Here is a tiny trained network, its code and every weight. The questions are about switching its units off for an input and a class, where a switched-off unit gives its printed mean instead of its output.

import numpy as np


def w(rows, s, z=0):
    codes = np.array(rows[::2]) - 128.0
    scale = np.full(codes.shape[1], s)
    scale[-1] = z or s
    return codes * scale


def norm(h):
    return h / np.sqrt((h * h).mean(-1, keepdims=True) + 1e-5)


def f(y):
    return np.maximum(y, 0)


def log_softmax(a):
    a = a - a.max(-1, keepdims=True)
    return a - np.log(np.exp(a).sum(-1, keepdims=True))


def net(x, mask):
    res = np.array(x, float).reshape(1, 2) / 4 @ E
    u = 0
    for l in range(3):
        y = f(norm(res) @ A[l][:, :-1].T + A[l][:, -1])
        res = res + np.where(mask[u : u + 6], y, B[l][:, -1]) @ B[l][:, :-1]
        u += 6
    return log_softmax(norm(res)[-1] @ U[:, :-1].T + U[:, -1])


A, B = {}, {}
E = w([
[209,126,7,104,131],'x0',
[154,100,131,143,142],'x1',
],0.012)
A[0] = w([
[177,107,33,131,26,118],'L0N1',
[88,145,162,162,72,130],'L0N2',
[156,86,110,150,77,128],'L0N3',
[161,194,92,169,138,128],'L0N4',
[104,182,26,28,96,85],'L0N5',
[199,68,165,200,255,4],'L0N6',
],0.0078,0.0021)
B[0] = w([
[192,135,152,96,186,255],'L0N1',
[89,202,79,87,116,194],'L0N2',
[2,167,159,136,162,163],'L0N3',
[166,126,126,175,119,180],'L0N4',
[231,123,1,139,93,249],'L0N5',
[177,81,54,93,50,192],'L0N6',
],0.0086,0.0062)
A[1] = w([
[108,229,211,113,136,253],'L1N1',
[140,43,70,197,124,132],'L1N2',
[111,8,32,229,155,85],'L1N3',
[77,2,80,94,19,11],'L1N4',
[136,120,48,184,218,118],'L1N5',
[243,74,252,118,146,34],'L1N6',
],0.0072,0.0016)
B[1] = w([
[145,158,144,131,255,255],'L1N1',
[92,139,143,188,66,227],'L1N2',
[192,161,180,57,28,222],'L1N3',
[84,139,182,110,102,198],'L1N4',
[117,102,117,165,232,231],'L1N5',
[179,205,36,55,37,152],'L1N6',
],0.0065,0.0045)
A[2] = w([
[178,133,68,103,143,207],'L2N1',
[103,124,130,138,251,121],'L2N2',
[66,210,163,126,163,169],'L2N3',
[104,173,211,153,143,124],'L2N4',
[214,82,98,152,206,165],'L2N5',
[158,152,97,118,113,253],'L2N6',
],0.015,0.0042)
B[2] = w([
[95,164,131,210,213,254],'L2N1',
[194,111,113,31,67,184],'L2N2',
[177,133,7,101,141,234],'L2N3',
[184,134,132,52,139,209],'L2N4',
[111,156,149,175,109,246],'L2N5',
[58,174,175,183,158,222],'L2N6',
],0.013,0.012)
U = w([
[178,148,69,49,129,195],'0',
[102,56,187,133,152,1],'1',
[109,198,116,250,200,174],'2',
[84,20,157,138,160,10],'3',
[85,123,188,130,2,110],'4',
],0.016,0.0097)

Each question gives the input, the list of numbers given to net, and the class t.
The units are the neurons (one row each of A and B). Each row of codes is followed by its name. A weight is (code - 128) times the scale printed after its matrix; where a second scale follows, it is the last column's (A, B and U).
mask holds one flag per neuron, layer by layer. A switched-off neuron (its flag False) gives its mean, the last column of its row in B, instead of its output. The means were averaged over made-up inputs and are rounded, as every weight is.
A unit's drop is (log p(t) with every unit on - log p(t) with that unit switched off) / (log p(t) with every unit on - log p(t) with every unit switched off).
unit that matters most: the unit with the biggest drop
k most important neurons: the k neurons with the biggest drops, biggest first
top k neurons in layer l: the k neurons of layer l with the biggest drops, biggest first
drop when u is switched off: that unit's drop, to one decimal
input [-3,7], class 4: 3 most important neurons : (L0N6; L0N1; L2N1)
input [0,6], class 4: unit that matters most : L0N5
input [0,8], class 4: 2 most important neurons : (L0N5; L0N1)
input [0,1], class 4: top 2 neurons in layer 0 : (L0N6; L0N5)
input [-1,4], class 4: 3 most important neurons : (L0N1; L2N1; L0N5)
input [-5,8], class 0: top 2 neurons in layer 0 : (L0N1; L0N5)
input [-2,6], class 4: top 2 neurons in layer 0 : (L0N1; L0N6)
input [-1,6], class 4: drop when L2N1 is switched off : 0.1
input [-1,3], class 4: drop when L2N1 is switched off : 0.3
input [0,4], class 4: drop when L2N1 is switched off : 0.2
